Each row is followed by its group and then its class within the group.
[ 0.23  2.10 -0.11 -1.03 -1.99  0.24 -3.02  0.34  0.39 -0.67  0.19  2.97
 -1.41  1.50  0.77 -0.66 -1.24  1.55  0.44  1.81  0.26 -0.31  1.78  0.99
 -1.62  0.14  1.73 -1.76 -0.17 -0.75 -1.37  5.97 -0.80 -5.64  2.07  0.00
 -0.25 -3.17 -0.76  0.73  2.23] : Z NZ
[ 0.41  3.81 -0.70 -1.13 -2.23 -0.16 -3.83 -1.15 -1.15 -1.54 -0.11  0.18
 -0.92  2.65  1.36 -0.10 -0.78  2.37 -0.53  1.22  0.67 -1.35  2.36  0.86
 -1.93 -1.05  1.16 -2.41 -0.43 -0.98  0.85  4.71 -1.58 -3.65  2.54  0.43
 -1.62 -2.83 -0.75  0.20  2.14] : Z NZ
[ 0.10  2.34 -0.81 -0.87 -4.50  0.44 -1.04 -0.12  0.84  0.86 -0.15  0.48
 -0.60  1.84  1.45 -0.96  0.49  0.83  0.01 -1.44  0.40 -0.53  0.11  0.73
 -1.42  0.35 -0.22 -0.27  0.64 -1.27  1.62  0.21 -0.39 -2.59 -1.15 -0.74
 -2.79  0.25 -0.89 -0.28  1.38] : V LM
[ 0.23  4.84 -1.02 -1.43 -1.40  0.31 -2.65 -2.18  1.02  0.63  0.47 -0.39
 -0.47  1.92  0.68 -1.64  0.02  0.51 -0.26 -0.53  0.01  0.45 -1.44  1.40
 -0.93 -0.11  1.46 -1.23  0.43 -0.72  0.64  0.31 -1.02 -3.78 -3.09  0.23
 -3.55  1.97  0.31  0.57 -0.15] : V QC
[ 0.76  5.98 -0.49 -0.54 -1.72  1.24 -0.52  1.74  4.89  0.16  0.87  0.59
 -0.77 -0.29 -0.87 -1.52 -0.93 -0.23 -0.75 -0.20  0.47  1.76  0.37  0.48
 -0.44 -0.68  1.02 -0.87  0.19 -0.89  0.48  4.19  1.71 -3.71  0.60 -0.40
  0.10 -2.68 -0.71 -0.70 -0.61] : N ZC
[ 0.39  3.77 -0.37 -1.14 -1.92  0.62 -3.07 -0.27  1.82 -0.47  1.03  1.62
 -1.26  0.73 -0.58  1.21 -0.38  3.08 -0.13  1.55 -0.41  0.20  1.10  0.48
 -0.28 -0.71  0.73 -1.84 -0.68  0.03 -2.02  4.84  0.84 -5.34  2.49  0.48
  0.11 -1.68 -0.13 -0.17  1.02] : Z NZ
[ 1.05  3.68 -0.36 -1.19 -0.95  0.61 -4.04 -1.13 -0.77  0.28  0.50  1.48
 -1.69  2.02 -0.27 -0.89 -0.10  0.95 -0.78  1.09 -0.22 -0.49  0.40  1.26
 -1.40 -0.04  1.56 -2.28 -0.74 -0.68 -0.72  2.77 -0.07 -5.35  0.55  1.47
 -1.61 -1.54 -0.07 -0.35  1.52] : Z DG
[ 0.48  2.45  0.36 -1.25 -0.41  0.24 -3.84 -1.22  0.26  0.49  1.44  1.58
 -2.58  0.32  0.33 -0.38 -0.89  0.25 -0.82  1.75  0.57  0.20  0.41  1.00
 -0.35 -0.44  1.85 -1.54 -0.25  0.14 -0.95  3.52  0.16 -6.70  1.57 -0.45
 -0.65 -2.08 -0.45 -0.41  1.27] : Z NZ
[ 0.76  3.82 -1.23 -1.65 -0.65  0.08 -3.19 -1.14  1.42 -0.81  0.73  1.32
 -1.30  0.79  0.19 -1.19 -0.28  0.47 -0.69  1.54 -0.08  1.09  0.48  1.34
 -0.34 -0.02  0.58 -1.84 -0.22 -0.60 -1.35  4.44  0.23 -5.68 -0.46  0.06
 -0.83 -1.92 -0.75 -0.70  1.01] : Z NZ
[ 0.74  5.16 -0.38 -0.15 -0.08  1.57 -1.50  0.81  4.52 -0.68  0.73  1.26
 -1.06  0.20 -1.11 -0.34 -0.19  0.06  0.20  1.45  1.43  1.75 -0.01  0.12
  0.24 -0.62  0.36 -0.90 -0.35 -0.68 -1.37 -1.01  1.63 -4.13  1.72  0.33
  0.13 -6.60 -1.28 -0.95 -1.06] : N ZC
[ 1.13  4.18  0.34 -0.73  0.71 -0.31 -1.47 -0.28  2.76 -1.54 -0.45 -0.11
 -0.37 -0.88 -1.00 -1.12 -0.02  1.91 -0.14  2.39  0.17  1.90 -0.32  0.08
  0.68 -0.91  1.24 -2.17 -0.30  0.41 -0.76  2.68  1.67 -5.73 -1.38  0.03
 -0.48 -0.98  0.28 -0.84 -1.33] : N ZC
[ 0.85  5.37 -1.87 -0.91 -0.82  1.49 -3.68 -3.20  2.32  0.87  1.64  0.48
 -0.63  2.42  0.03 -0.57 -0.81  0.35 -0.28 -1.07 -0.06 -0.22 -2.08  2.50
 -0.65 -0.98  1.36 -0.97  0.28 -0.57  1.17 -1.92 -0.15 -2.37 -0.70  0.84
 -4.70  1.36  0.51 -0.71  0.10] : V QC
[ 0.34  2.84 -0.71 -2.52 -0.44 -0.33 -3.51 -0.49 -0.10 -0.09  0.88  1.28
 -0.59  0.87 -0.08 -0.64 -1.58  0.54 -0.65  1.49 -0.44 -0.09  0.76  0.55
 -1.00 -0.55  1.85 -2.54 -0.10 -0.09 -1.04  3.79 -0.21 -6.04  1.59  0.08
 -0.89 -2.35 -0.49 -0.04  2.26] : Z NZ
[ 0.83  5.46 -1.83 -0.49 -2.05  0.49 -3.89 -2.82  1.79 -0.27  0.56  1.02
 -0.52  2.01  0.95 -1.69 -1.00  0.12 -0.25 -0.91 -0.83 -0.36 -1.54  2.16
 -1.31 -1.15  1.59 -1.70  0.25 -0.43  1.57  1.43 -0.89 -4.03 -2.40  0.33
 -4.94  0.62 -0.72 -0.52  1.49] : V QC
[ 0.51  2.74 -0.53 -2.95  0.11  0.38 -3.18 -1.29  0.85 -0.38  0.47  0.54
 -1.25  0.70 -0.39 -1.42 -0.05  0.21 -0.55  1.28 -0.02 -0.65  0.90  1.21
 -0.96 -0.61  1.03 -2.19 -0.11  0.04 -1.54  4.38 -0.27 -4.38  1.88  0.01
 -0.84 -1.83 -0.23 -0.07  1.02] : Z NZ
[ 1.07  6.09 -1.95 -1.17 -2.95  0.81 -2.89 -0.87  3.04  0.27  0.96  1.08
 -0.59  3.50  1.05 -1.66 -0.20  0.91 -0.20 -1.90 -0.72 -0.43 -1.20  2.06
 -1.71 -0.57  1.17 -0.92  1.08 -2.12  1.54  0.32  0.44 -3.38 -1.55  0.43
 -4.11 -0.17  0.21  0.04  1.11] : V QC
[ 1.94  5.68 -0.28 -0.68 -1.24  0.85 -0.57  1.45  4.28 -0.23  0.10  0.97
 -0.39  0.49 -0.67 -1.88 -0.01 -0.05 -0.42  0.32  0.06  1.55  0.08  0.03
 -0.54 -0.53  0.34 -0.82  0.15 -1.39 -0.58  4.19  0.96 -4.77 -0.15  0.00
 -0.47 -1.53 -0.74 -1.51 -0.07] : N TQ
[ 2.46  2.77 -0.85 -0.75 -2.06  0.04 -3.12 -1.38 -0.91 -0.44  0.99  0.99
 -1.11  1.29  0.59 -0.24 -0.73  1.14 -0.49  0.63 -0.73 -0.70  0.47  1.29
 -1.18 -0.26  1.24 -1.78 -0.22 -0.78 -0.49  2.58 -0.02 -3.75  0.78  0.28
 -1.27 -1.78 -0.58 -0.46  1.73] : Z DG
[ 0.77  2.79 -0.64 -0.93 -0.84 -0.29 -3.04 -1.53  0.09  0.02  0.54  0.63
 -1.02  0.34  0.84 -1.09  0.35  0.52 -1.00  1.28  0.01 -0.27 -0.61  1.18
 -0.89  0.28  2.65 -0.99  0.42 -0.29  0.06  3.46 -0.14 -4.95 -0.25  0.48
 -1.13 -0.51 -1.14 -0.26  1.19] : Z DG
[ 0.92  4.74 -0.97 -0.98 -1.07  0.21 -3.18 -1.10  1.99  0.26  0.37  0.75
 -1.86  0.76 -0.36 -1.35 -0.70  0.13 -0.38  0.99 -0.12  0.27  0.76  0.98
 -0.18 -0.42  2.00 -2.07 -0.14 -0.52 -0.34  2.42  0.15 -4.79 -0.41  0.74
 -2.36 -0.78 -0.51  0.67  1.19] : Z DG
[ 0.56  4.44 -1.50 -0.71 -1.19 -1.76 -0.93  0.43  4.21  1.20 -0.31  1.53
 -0.35 -0.10 -1.26 -1.81  0.09 -0.38 -0.45 -0.04 -0.25  1.62 -0.98  0.53
  0.14 -0.91  0.69 -0.82 -0.29 -0.34 -0.39  3.82  2.77 -5.41 -0.95  0.38
 -0.03 -0.86 -0.47 -0.49 -0.65] : N TQ
